Below are the code and all the weights of a small trained network. Each question names an input and a class and asks about switching units off, where a switched-off unit gives its printed mean instead of its output.

import numpy as np


def w(rows, s, z=0):
    codes = np.array(rows[::2]) - 128.0
    scale = np.full(codes.shape[1], s)
    scale[-1] = z or s
    return codes * scale


def f(y):
    return np.maximum(y, 0)


def log_softmax(a):
    a = a - a.max(-1, keepdims=True)
    return a - np.log(np.exp(a).sum(-1, keepdims=True))


def net(x, mask):
    res = np.array(x, float).reshape(1, 7) / 4 @ E
    y = f(res @ A[0][:, :-1].T + A[0][:, -1])
    res = res + np.where(mask, y, B[0][:, -1]) @ B[0][:, :-1]
    return log_softmax(res[-1] @ U[:, :-1].T + U[:, -1])


A, B = {}, {}
E = w([
[96,145,138,119,125,128,140,143,120,128,135,130],'x0',
[114,196,57,170,75,110,91,66,77,136,190,146],'x1',
[152,52,98,35,79,115,109,142,64,115,179,173],'x2',
[163,161,131,92,112,91,144,120,157,66,180,75],'x3',
[105,115,91,35,252,40,108,80,93,139,105,121],'x4',
[125,124,133,131,127,124,122,124,141,126,131,135],'x5',
[140,134,185,144,215,176,77,115,108,160,236,99],'x6',
],0.011)
A[0] = w([
[129,32,113,48,82,165,104,143,72,80,185,185,76],'neuron 0',
[47,68,102,169,162,199,121,109,100,228,88,188,29],'neuron 1',
[173,53,213,94,177,163,171,169,153,111,93,96,92],'neuron 2',
[184,139,176,178,36,202,152,182,141,131,157,155,12],'neuron 3',
[117,110,148,88,151,162,173,167,154,93,93,166,23],'neuron 4',
[155,122,203,132,207,197,39,154,106,189,251,77,3],'neuron 5',
[148,175,133,70,123,99,177,91,184,1,210,9,54],'neuron 6',
],0.0068,0.0052)
B[0] = w([
[103,149,111,173,183,165,200,49,160,97,100,11,230],'neuron 0',
[163,68,189,101,75,144,141,66,115,206,139,145,194],'neuron 1',
[80,190,84,147,107,163,112,80,54,97,178,190,241],'neuron 2',
[158,178,157,56,235,11,113,127,117,146,121,160,225],'neuron 3',
[94,143,92,150,104,126,67,102,95,104,132,166,165],'neuron 4',
[105,119,73,93,59,93,107,173,159,92,48,93,254],'neuron 5',
[156,44,190,110,92,159,149,89,115,139,150,139,227],'neuron 6',
],0.011,0.009)
U = w([
[152,135,144,52,252,20,101,121,105,133,134,135,49],'0',
[115,111,85,108,16,99,129,180,168,79,29,110,71],'1',
[125,131,124,144,134,161,131,129,148,128,167,127,249],'2',
[156,65,219,130,75,175,139,90,119,147,153,132,72],'3',
[108,202,74,192,91,162,55,76,75,89,221,150,87],'4',
[102,165,176,238,199,191,170,98,186,105,98,36,95],'5',
[141,110,124,154,140,142,125,149,133,116,146,120,225],'6',
],0.011,0.016)

Each question gives the input, the list of numbers given to net, and the class t.
The units are the neurons (one row each of A and B). Each row of codes is followed by its name. A weight is (code - 128) times the scale printed after its matrix; where a second scale follows, it is the last column's (A, B and U).
mask holds one flag per neuron, in row order. A switched-off neuron (its flag False) gives its mean, the last column of its row in B, instead of its output. The means were averaged over made-up inputs and are rounded, as every weight is.
A unit's drop is (log p(t) with every unit on - log p(t) with that unit switched off) / (log p(t) with every unit on - log p(t) with every unit switched off).
The circuit of an input: a set's keep is (log p(t) with only the set's units on - log p(t) with every unit switched off) / (log p(t) with every unit on - log p(t) with every unit switched off). Starting from all 7 units, units are removed one at a time, each time the one whose removal leaves the highest keep (on an exact tie, the one counted first), for as long as the keep stays at least 0.8.
circuit, biggest first: the units of the circuit, biggest drop first
unit that matters most: the unit with the biggest drop
top k neurons: the k neurons with the biggest drops, biggest first
input [0,4,0,-2,1,-3,5], class 1: circuit, biggest first -> [neuron 5; neuron 2]
input [8,-6,-6,-5,-5,-7,-6], class 2: circuit, biggest first -> [neuron 5; neuron 0; neuron 2]
input [5,-7,4,-3,0,-7,-6], class 4: circuit, biggest first -> [neuron 2; neuron 5; neuron 4]
input [-3,2,5,-7,5,2,2], class 3: unit that matters most -> neuron 1
input [8,-4,-5,4,3,2,1], class 2: circuit, biggest first -> [neuron 0; neuron 3]
input [7,5,-7,-5,-4,2,-4], class 2: top 2 neurons -> [neuron 0; neuron 5]
input [-3,-2,-4,0,-4,-2,2], class 0: top 3 neurons -> [neuron 3; neuron 0; neuron 6]
input [8,-8,8,3,5,7,5], class 2: circuit, biggest first -> [neuron 2; neuron 3]
input [-5,-8,8,-1,-4,7,3], class 4: top 2 neurons -> [neuron 2; neuron 4]
input [-8,7,0,-5,6,-1,-6], class 2: top 4 neurons -> [neuron 3; neuron 5; neuron 2; neuron 1]
input [-7,-2,-6,-2,5,5,-2], class 2: circuit, biggest first -> [neuron 3; neuron 0]
input [-1,-3,4,7,4,0,-3], class 3: top 3 neurons -> [neuron 6; neuron 3; neuron 5]
input [-2,1,-7,-2,-7,2,6], class 0: top 2 neurons -> [neuron 3; neuron 0]
input [-4,-8,-2,6,6,-6,2], class 4: circuit, biggest first -> [neuron 2; neuron 3]
input [8,7,3,-3,3,-3,7], class 2: top neuron -> [neuron 2]
input [-4,-7,-4,0,-2,-5,-3], class 4: circuit, biggest first -> [neuron 2; neuron 4]
input [2,-1,-1,1,-3,8,-3], class 6: top 2 neurons -> [neuron 5; neuron 0]
input [5,0,-6,8,2,-1,-7], class 3: top 3 neurons -> [neuron 6; neuron 5; neuron 0]
input [4,-1,-2,6,-5,1,-2], class 3: top 2 neurons -> [neuron 6; neuron 5]
input [7,4,0,4,-4,-8,6], class 6: circuit, biggest first -> [neuron 2]
input [2,6,-4,5,1,0,6], class 1: top 2 neurons -> [neuron 5; neuron 2]
input [6,-5,-6,-8,-5,-7,-3], class 3: top 3 neurons -> [neuron 1; neuron 0; neuron 5]
input [4,-7,6,-5,6,6,-5], class 4: circuit, biggest first -> [neuron 2; neuron 4; neuron 3]
input [5,7,-3,-5,1,-6,7], class 1: circuit, biggest first -> [neuron 5; neuron 2]
